(in the rows, 128 means zero)
Each row is followed by its group and then its class within the group.
[160 137 119 125  92 152 131 107 123 139 122 137 139 124 120 126 129 135
 133 136 118 167 148 164 109 115 118  92 136 116 164 109 105 124 115 129
 108 121 110 112  89 136 108 113 130  93  88 140 181 100 108 115 124 120
 140 174 136 108  74 124 140 128 156 120 152 136 152 131 143 106 115] : H > (87)
[162 103 103 105 120 137 145 129 118 118 154 130 127 129 125 127  99 117
  84 129 127 166 135 185 144 101 136 154  89 100 134 130 124 122 112 142
 122 131 121 127 176 155 113 144 131  27 121 136 173 131 146  90 152 153
 122  96 135 125 137 130 116 123 129 152 145 144 199 138 122 117 168] : N > (85)
[153  86 132  98 128 155 141 111 131  77 127 127 125 122 133 121 107 122
 107 132 165 183 134 226 136  94 127  91  58 108 166 116 143 141 115 141
  99 132 145 136 139 164 126 134 104  98  86 152 164 123 144 108 128 134
 145  90 146 115 112 133 118 118 166 138 149 105 153 130 115 146 116] : N > (85)
[163 130 107 117 131 138 132 133 111 147 126 108 144 135 137 139 130 124
 131 126 134 111 131 199 111 128  88 112 144 119 139 103 138 139 122 148
 110 136 135 105 146 123 106 140 128  97 112 144 156 102 116 117 113 132
 137 156 133 119  98 164 106 124 202 113 146 105 172 137 123 123 110] : H > (88)
[140 103 113 127 126 125 144 158 127 124 144 128 141 130 116 127 126 121
 113 115 108 187 119 165 126 165 145 113 139 123 153 119 134 133 137 130
  98 136 124 124 112 118 110 113 121  67 105 131 171 123 119 182 133 156
 124 200 142 115 126 141  90 131 100 112 142 105 120 139 121 137 122] : H > (87)
[163 110 116 129 132 133 150 123 129 120 115 147 123 133 140 125 107 128
 117 114 143 151 133 220 140 118 128 122  81  97 129 123 124 117 128 133
 135 151 107 103 190 129  62 133 114  96 122 143 178 115 134  98 143 139
 130  30 134 133  99 138  90 122 123 155 148 145 177 147 105 106 120] : N > (85)
[168 126 130 124 142 117 144 141 122 159 133 108 136 125 144 120 126 135
 121 125 125 134 154 197 126 123 114 112 156 127 139 127 133 122 124 134
  97 131 117 102 128 126 103 128 108 115 105 149 162 108 129 121 119 129
 140 151 144 108  94 148 111 164 155 153 143  95 130 144 121 122 129] : H > (87)
[158  92 104 124 111 134 137 133 118 138 135 118 153 120 127 132 144 127
 141 125  99 137 114 197 117 152 115  88 164 122 133 109 130 133 123 130
 104 131 139 113  99 110 107 128 128  95 108 135 163  99 114 115 125 127
 138 208 133 124  89 156 113 126 173 104 131  92 144 144 118 131 125] : H > (87)
[ 81  73 126 105 111 137 160 135 132 130 142 144 143 135 134 135  76 113
 112 125 150 195 145 246 126 109 130 122  68  96 120 129 117 120 129 130
 100 139 122 148 197 125 122 133 103 132 116 130 166  98 131  96 136 128
 139  64 153 143 106 122 121 114 164 169 145 121 202 126 126 121 114] : N > (93)
[160 131 140 131 139 129 144 110 121 153 147 116 128 128 135 124 129 149
 141 121  97 151 123 135 141 120 131 107 155 126 131 128 130 121 142 128
 123 140 139 103 137 156 114 117 133 127 132 131 165 121 135 103 121 127
 144 105 129 115 104 124 143 125 126 145 146 135 119 151 120 114 127] : H > (87)
[165  79 132  46 133 133 142  99 140 128 131 128 139 125 131 141 105 120
 108 129 115 143 143 230 143  90 119 120 122 101 141 123 138 132 119 121
 122 137 166 155 193 150 115 161  95  37 110 156 211 140 139  68 138 144
 132  54 136 121 140 117 111 129 155 153 140 123 172 155 128  96 141] : N > (93)
[167 128 135 130 105 128 141 136 134 149 121 104 126 129 120 128 130 133
 115 119  75 126 104 210 106 123 111 111 163 115 142 113 131 122 129 128
 120 120 109 113 109 145  80 126 120  93 125 134 157 123  99 125 118 129
 141 135 137 121  96 161 111 126 196 154 135 114 145 163 125 111 135] : H > (87)
[179 108 121 122 121 121 144 123 119 151 126 132 139 124 127 126 136 118
 116 116  80 128 126 212 116 116 116  95 170 126 152 102 134 120 118 139
 112 131 163 113 130 136  87 124 125  85 111 143 171 124 119  91 123 141
 145 140 134 107 110 137 107 132 190 141 156 105 151 157 125 107 129] : H > (87)
[187 113 117 107 112 129 140 129 136 175 122 116 138 130 119 126 119 129
 123 106  96 126 140 252 123 127 102  95 141 119 156 105 123 139 117 135
 112 138 137 112 168 113  85 128 110  67  99 163 200 101 117  88 132 146
 152  92 137 116  79 120 100 123 171 129 141 125 184 149 117  88 123] : H > (88)
[164 132 113 122 124 131 134 119 126 125 125 109 151 136 117 128 153 143
 126 131  84 113 107 151 123 151 111 105 160 120 150 104 145 136 130 138
 108 136 140 102  74 135  92 123 135  96 122 167 146 127 106 125 105 123
 137 176 120 115 109 141  90 134 163 128 145  84 137 157 112 131 112] : H > (88)
[168 101 124 163 105 114 148 127 136 134 119 145 133 133 124 128 116 121
 119 100 109 139 129 225 128 130 119 120 126 110 141 120 120 137 120 121
 120 155 144 129 173 126 132 149 100  56 113 143 149 138 124  82 134 153
 139  55 119 131 121 115 115 124 144 148 131 127 172 154 123 108 153] : N > (93)
[138 112  71 117 134 130 147 131 140  95 115 125 127 127 137 126 113 113
  81 127 148  99 134 206 136 141 144 141  41 112 138 123 133 116 118 144
 114 136 117 114 163 116 109 139 122  67 140 122 131 131 102  94 136 143
 144  52 137 161 125 123 124 105 124 168 131 132 166 154 131 130 132] : N > (85)
[148 125 126 123 129 120 128 127 126 135 131 139 132 117 131 113 119 128
 128 130  76 159 118 162 128 146 144 107 183 129 127 111 136 115 132 128
 124 136 139  99 101 128  87 107 129 146 129 125 170  83 112 128 119 131
 143 177 137 119  97 151 120 132 182 123 157 102 102 142 111 122 130] : H > (87)

Each row is followed by its group and then its class within the group.
[ 89  94 141 111 117 125 143 147 139 105 128 114 114 102 113 153 102  94
 142 112 108  79 131 136 137 140 114  63 134 115 145 145 126 126 147 140
 114 130 113 131 100 164 110 120 111 134 116 142  86 148 138 146 136 113
 140 108 141 131 136  94 134 104 138 131 127 139 102 150 111 107 125] : T > V
[ 89  91 104 131 159 103 133 146 143 112 127 153 117 107  77 135 125 112
 123  79  91  92 115 132 143 134 120  72 143 124 132 126 109 153 180 139
  99 143 150 130 117  86 110  94  75 135 132 139 142 109 135 162  74 114
  97 137  91 140 140 128 131  87 127 142 100 126 106 139 121 101 149] : T > J
[ 94  89  98 134 169 110 144 151 146 115 121 157 106 113 104 147 148 113
 119  75  77  86 112 135 144 139 123  50 137 110 115 121 114 173 196 147
  97 154 149 131 101  78 102  71  68 125 141 130 135  96 149 161  76 111
  99 129  79 154 143 118 158 103 136 147  90 108  91 144 124 109 158] : T > J
[120 121 140 118  95 120 139 127 134 111 135 119 124 119 122 141 106 102
 116  94 127  99 112 153 147 142 122  80 138 116 135 141 130 126 142 147
 131 122 116 127 111 139 137 121 141 114 107 138  88 141 139 139 127 108
 128 125 126 121 136 115 158 103 130 129 127 141 120 147 113 106 124] : T > V
[ 99 105 185 119 139 121 133 167 137 112 120 125 101 105 126 168 110 111
 151 111 112  82 112 130 132 136 122  76 122 104 128 132 122 128 142 142
 110 133 113 132  98 130 117 111 103 130 124 107  95 130 141 137 141 168
 131 111 152 132 137 106 146 115 131 129 118 124  89 151 123 115 134] : T > V
[118 104 122 118 135 118 127 153 135 108 127 127 109 110 116 145 119 101
 129  97 105 102 120 156 147 135 133  61 134 119 137 139 138 144 155 144
 109 138 123 139 110 126 120 112 110 128 115 129 104 137 136 146 124  91
 122 121 117 129 133  99 154  92 129 133 107 142 105 153 123  97 131] : T > M
[110 119 138  96  93 129 142 148 147 113 142 127 112 103 137 157 103  89
 146 111 127  77 123 151 166 139 105  76  95 121 140 128 139 105 149 144
 114 126 111 126  94 150 115 123 133 118 117 141  83 148 137 124 149 113
 126 115 147 121 141 103 137 104 122 119 134 145  94 164 117 124 119] : T > V
[137 153 115 115  70 135 113 119 140 127 139  98 164 181 122 114  92 129
 134 122 187 146 113 142 120 124 127 137 129 153 128 117 120 133 103 162
 184 115 144 113 152 160 171 107 134 107 121 116  78 158 126 129 109 130
 138 176 136 104 109 100 132 119 100 116 109 159 125 136 156 131 130] : F > B
[ 98 106 118 121 162 124 121 169 157 108 107 127  91 119 152 150 141 109
 160 106  97  46 126 120 111 155 130  54 143 103 122 109 124 141 185 142
 120 145 109 139 107  95 114  60  89 130 134 142 110 110 142 129 104  96
 155 136  95 145 149 108 137 108 131 134 102 125 100 141 115 100 159] : T > V
